cols: E M N P
[114 128 152 127] = J_642
[165  95 102 122] = J_846
[169 133 175 180] = J_842
[157 160 161 114] = J_134
[169 133 175 151] = J_863
down: [102 175 161 175] : N
down: [133 160] : M
down: [152 102 175 161] : N
down: [114 165 169] : E
down: [169 157] : E

cols: Q J D B
[ 53 150 140 128]  J_505
[ 98 133 140  97]  J_463
[ 68 152  49 115]  J_956
[ 73 156  99 129]  J_964
down: [150 133] : J
down: [98 68] : Q
down: [140  49] : D
down: [140 140] : D
down: [152 156] : J
down: [53 98] : Q
down: [49 99] : D

cols: U S W Z T C K G F Y
[ 74 167 182 124  80  88 145 158 131  97] -> J_703
[101 150 155 126 102  98 139 145 124 111] -> J_335
[ 83 178 214 124  81 100 156 175 136 103] -> J_952
down: [167 150] : S
down: [126 124] : Z
down: [ 80 102] : T
down: [150 178] : S
down: [131 124] : F
down: [182 155] : W

cols: zat lef Mamiv bisaz lel Veti Vak
[119 165 144 125 197  78  62] -> J_146
[152 103  85 136  40 182 225] -> J_614
[ 68  94 151 116  86 192 103] -> J_374
down: [40 86] : lel
down: [182 192] : Veti
down: [165 103] : lef
down: [ 62 225] : Vak
down: [144  85] : Mamiv

cols: sunid zal rokin nin sova mul zoz fitov nuge Sep
[118 128 122 133 122  66 139 162  94 159]  J_519
[149 132 147 106 143  92 131  93 109  94]  J_448
[106 145  97 168 122  79 141 152 144 151]  J_432
[ 67 149  67 150 122 116 154 141 169 170]  J_600
[149 132 147 106 143  92 125 170 157 155]  J_689
[177 106 175 102 138 117  97 124  75  82]  J_681
[156 110 158 118 123  91 117 133 117 121]  J_77
[155 105 159  82 138 141 104 112  58  92]  J_983
[124 119 123 121 124 154 118  99 168 107]  J_18
[118 116 125  86 126 162 123 102  74 119]  J_114
down: [ 75 117  58 168] : nuge
which: [177 106 175 102 138 117  97 124  75  82] : J_681
down: [145 149] : zal
down: [138 123] : sova
down: [152 141 170 124 133 112  99] : fitov
down: [105 119 116] : zal
down: [159 123] : rokin

cols: V A X R
[130  51 196 130]  J_618
[198 169 183 198]  J_73
[181 212 142 181]  J_54
[108 141 226 108]  J_677
[107  92 221 107]  J_145
[130  51 118 130]  J_827
[142 215 177 142]  J_581
which: [130  51 118 130] : J_827
which: [181 212 142 181] : J_54

cols: poma Fevid Goda rori
[ 38 116 163 123] = J_516
[ 42 118  72 165] = J_498
[ 49  58  46 129] = J_352
down: [165 129] : rori
down: [42 49] : poma
down: [118  58] : Fevid
down: [116 118] : Fevid
down: [38 42] : poma

cols: dubat Fil Kegas miba vov
[134 109 113 105 109] : J_820
[109 112 147 152 111] : J_46
[134 109 113  88 109] : J_793
[ 98 159 155  81 189] : J_370
[135 140 129  90 151] : J_662
[102 132 118 121 116] : J_266
[134 109  91  88 109] : J_959
[127 152 137 224 177] : J_24
down: [159 140] : Fil
down: [113 147 113 155 129] : Kegas
down: [147 113 155] : Kegas
down: [155 129 118  91] : Kegas
down: [109 159 140] : Fil
down: [105 152] : miba
down: [109 112 109] : Fil

cols: pezoz zura lema rola
[ 83 191 121 104] = J_911
[ 83 103 121 104] = J_968
[ 53 191 192 144] = J_215
[ 53 191 116  85] = J_733
down: [191 103 191] : zura
down: [83 83 53] : pezoz
down: [83 83] : pezoz
down: [104 104] : rola
down: [121 121] : lema

cols: Zozan kagav Mab kufuz zev funu Kuvo
[ 99 132 176  65 147 173 185] -> J_552
[146 182  91 108 147 135 143] -> J_861
[110 162 105 122 162 148 123] -> J_896
[146 162 119  79 101 123  60] -> J_210
[122 152 133 122 178  97 206] -> J_496
[134 172 133  65 101 135 143] -> J_220
[146 192 105 122 162 123 143] -> J_277
[122 162 162 122 162 148 164] -> J_334
[ 87 142 133 122 178 148 143] -> J_319
down: [147 162 101 178 101 162 162] : zev
down: [192 162] : kagav
down: [148 123  97 135] : funu
down: [122 122 122] : kufuz

cols: vik lumu pur Mume fek kuvas lilo pital
[127 116 135 125 129 131 100 110] : J_933
[129  91 172 106  92 185 133 151] : J_913
[160 109  95 115 119 141  41 109] : J_17
[129  91 172 106 176  87 195 110] : J_960
down: [ 91 109  91] : lumu
down: [185 141] : kuvas
down: [135 172] : pur

cols: fubel zav vali fudud
[ 71 169 178 146] -> J_709
[122 124 102 194] -> J_148
[57 55 98 59] -> J_326
[ 60 118 172  77] -> J_3
[198 151 160 201] -> J_80
[167  86 108 149] -> J_585
[188 123  92 205] -> J_967
[174 198 127  87] -> J_535
[112 187  97  78] -> J_730
[173 172 125 131] -> J_635
[194  64  86 176] -> J_311
[ 75 205 197 193] -> J_23
down: [198 167 188 174 112 173 194] : fubel
down: [188 174 112 173 194] : fubel
down: [131 176 193] : fudud
down: [108  92 127] : vali
down: [178 102  98 172 160 108  92] : vali
down: [ 71 122  57  60 198 167 188 174 112 173] : fubel

cols: nisid gatap Somo vete zapev vuf kikip Rig
[116 133 110 137 101 119 169 140] = J_632
[112 130 139 148 152 127  94 131] = J_408
[119 133 139 143 129 140 130 127] = J_762
[118 129 105 128 106 120 166 131] = J_452
[126 108 199 120 198 132  46 131] = J_567
[118 137 116 140 112 130 159 130] = J_501
[125 116 159 113 161 121  85 134] = J_191
[107 140 144 149 126 136 127 121] = J_314
[112 130 139 148 133 127 133 134] = J_33
[151 124 159 113 166 142  62 120] = J_869
[107 140 144 149 138 139 133 134] = J_418
[128 124 165 131 163 137  88 116] = J_491
down: [116 112 119 118] : nisid
down: [116 159 144 139 159 144] : Somo
down: [127 133  62] : kikip
down: [133 129 108 137 116 140 130 124] : gatap
down: [152 129 106 198 112 161 126 133] : zapev
down: [166 138] : zapev

cols: rimo zupiv Gek tel Furi Runok
[181  61 177  98 116 181] -> J_89
[ 77 150 169  72 147 164] -> J_117
[ 79  48  58  91  59 202] -> J_814
[ 99 198 102 137  97  39] -> J_474
[144 186 126 156  72  52] -> J_565
[201  73 174  59  95  64] -> J_206
[162 143  40 203 198  77] -> J_490
[192 199 168  99 107 132] -> J_64
[129 207  67 111 152  71] -> J_669
[131 150 126 119 125 202] -> J_462
[191 172 129 147 150 117] -> J_476
down: [ 73 143 199 207 150 172] : zupiv
down: [ 77 132  71] : Runok
down: [ 67 126] : Gek
down: [ 61 150  48] : zupiv
down: [164 202  39  52  64  77 132  71 202 117] : Runok
down: [116 147  59  97  72] : Furi

